Below is a small trained network, with its code and all its weights. Each question gives an input and a target symbol and asks what happens when units are switched off, that is, made to give their printed mean instead of their output.

import numpy as np


def w(rows, s, z=0):
    codes = np.array(rows[::2]) - 128.0
    scale = np.full(codes.shape[1], s)
    scale[-1] = z or s
    return codes * scale


def f(y):
    return np.maximum(y, 0)


def softmax(a):
    e = np.exp(a - a.max(-1, keepdims=True))
    return e / e.sum(-1, keepdims=True)


def log_softmax(a):
    a = a - a.max(-1, keepdims=True)
    return a - np.log(np.exp(a).sum(-1, keepdims=True))


def net(x, mask):
    ids = ['ΘΨαβηξτω'.index(c) for c in x.split()]
    T = len(ids)
    res = E[ids] + P[:T]
    q, k, v = (res @ M[0].T for M in (Q, K, V))
    z = softmax(np.where(np.tri(T) > 0, q @ k.T / 4**0.5, -1e9)) @ v
    res = res + np.where(mask[0], z, O[0][:, -1]) @ O[0][:, :-1]
    y = f(res @ A[0][:, :-1].T + A[0][:, -1])
    res = res + np.where(mask[1:17], y, B[0][:, -1]) @ B[0][:, :-1]
    return log_softmax(res[-1] @ U[:, :-1].T + U[:, -1])


Q, K, V, O, A, B = {}, {}, {}, {}, {}, {}
E = w([
[85,158,164,137,176],'Θ',
[135,139,97,159,175],'Ψ',
[167,75,121,121,135],'α',
[151,143,198,174,104],'β',
[24,8,178,124,126],'η',
[140,134,115,104,115],'ξ',
[139,156,177,247,162],'τ',
[118,61,175,196,181],'ω',
],0.018)
P = w([
[154,218,156,108,123],'0',
[197,138,68,111,254],'1',
[81,160,183,194,139],'2',
[195,146,124,135,41],'3',
[131,56,115,28,155],'4',
[108,58,149,191,99],'5',
],0.012)
Q[0] = w([
[58,195,41,119,91],'h1',
[202,222,213,57,104],'h1',
[208,53,66,145,2],'h1',
[189,123,61,174,41],'h1',
],0.0065)
K[0] = w([
[99,255,170,142,121],'h1',
[161,194,149,127,108],'h1',
[140,207,166,38,11],'h1',
[129,33,70,234,39],'h1',
],0.01)
V[0] = w([
[113,129,62,99,143],'h1',
[123,77,94,132,247],'h1',
[132,133,126,216,156],'h1',
[171,162,170,160,128],'h1',
],0.011)
O[0] = w([
[182,66,134,94,88,101],'h1',
[205,170,167,153,3,255],'h1',
[136,188,107,109,54,215],'h1',
[108,96,64,176,169,169],'h1',
],0.013,0.0076)
A[0] = w([
[37,79,111,89,143,88],'n1',
[80,177,163,152,132,89],'n2',
[202,128,130,53,92,2],'n3',
[167,106,150,132,237,124],'n4',
[153,111,246,150,146,106],'n5',
[69,144,162,216,108,26],'n6',
[159,40,220,145,115,67],'n7',
[156,131,222,113,145,104],'n8',
[137,236,198,70,176,94],'n9',
[175,105,177,159,2,72],'n10',
[115,144,139,171,107,226],'n11',
[169,203,109,137,52,169],'n12',
[96,136,181,177,124,155],'n13',
[168,86,48,162,127,220],'n14',
[96,106,147,56,110,83],'n15',
[61,113,165,91,90,182],'n16',
],0.0095,0.0041)
B[0] = w([
[157,14,141,130,175,139],'n1',
[73,140,197,91,77,148],'n2',
[49,108,179,206,135,163],'n3',
[31,147,72,98,40,139],'n4',
[198,151,3,140,172,161],'n5',
[97,94,227,90,60,164],'n6',
[129,176,88,124,151,160],'n7',
[203,174,34,163,150,151],'n8',
[203,168,67,65,129,139],'n9',
[74,100,55,103,123,253],'n10',
[113,116,159,179,145,180],'n11',
[135,108,97,130,187,239],'n12',
[97,96,142,106,125,161],'n13',
[181,230,160,126,77,158],'n14',
[141,134,135,224,146,134],'n15',
[217,137,241,181,153,143],'n16',
],0.0068,0.023)
U = w([
[253,219,97,117,246,165],'Θ',
[108,155,147,49,126,222],'Ψ',
[2,92,129,92,163,3],'α',
[81,177,231,185,149,24],'β',
[141,106,150,156,117,212],'η',
[137,140,179,97,144,102],'ξ',
[176,74,232,180,229,89],'τ',
[46,105,154,37,103,73],'ω',
],0.0079,0.0041)

Each question gives the input, a string of symbols that net reads in full, and the target symbol t.
The units are the heads (4 rows each of Q, K, V and O) and the neurons (one row each of A and B). Each row of codes is followed by its name. A weight is (code - 128) times the scale printed after its matrix; where a second scale follows, it is the last column's (O, A, B and U).
mask holds one flag per unit, heads first, then neurons. A switched-off unit (its flag False) gives its mean, the last column of its rows in O or B, instead of its output. The means were averaged over made-up inputs and are rounded, as every weight is.
A unit's drop is (log p(t) with every unit on - log p(t) with that unit switched off) / (log p(t) with every unit on - log p(t) with every unit switched off).
The circuit of an input: a set's keep is (log p(t) with only the set's units on - log p(t) with every unit switched off) / (log p(t) with every unit on - log p(t) with every unit switched off). Starting from the 12 units with the biggest drops (on a tie, the unit counted first), units are removed one at a time, each time the one whose removal leaves the highest keep (on an exact tie, the one counted first), for as long as the keep stays at least 0.8.
units of the circuit, in order: the units of the circuit, biggest drop first
most important unit: the unit with the biggest drop
top k neurons: the k neurons with the biggest drops, biggest first
drop of u: that unit's drop, to one decimal
input η Θ Ψ η ω, target Θ: most important unit -> n5
input Θ η τ β η Ψ, target Θ: units of the circuit, in order -> [h1, n5, n8]
input η η Θ β η ω, target Θ: units of the circuit, in order -> [h1, n5]
input Ψ η τ, target Θ: top 4 neurons -> [n5, n8, n12, n9]
input Ψ Ψ Ψ τ η, target Θ: units of the circuit, in order -> [h1, n5, n8]
input ξ τ Θ, target ω: top 3 neurons -> [n10, n6, n2]
input β β α, target β: units of the circuit, in order -> [h1, n10, n12]
input β β Ψ τ β Ψ, target β: units of the circuit, in order -> [n10, h1, n5]
input Ψ β η η, target τ: units of the circuit, in order -> [h1, n16, n10]
input ω Ψ τ, target η: top 3 neurons -> [n6, n10, n5]
input β Θ Ψ ω η β, target Θ: top 3 neurons -> [n5, n8, n7]
input τ Ψ Ψ τ η τ, target Θ: top 3 neurons -> [n5, n8, n7]
input ω τ Ψ η η η, target Θ: drop of h1 -> 1.0
input α ξ α Θ η Θ, target Θ: drop of n10 -> 0.0
input η τ Ψ τ, target β: drop of n1 -> 0.0
input η Ψ Ψ Ψ Θ, target Θ: most important unit -> n8
input β β Ψ, target β: drop of n2 -> 0.1
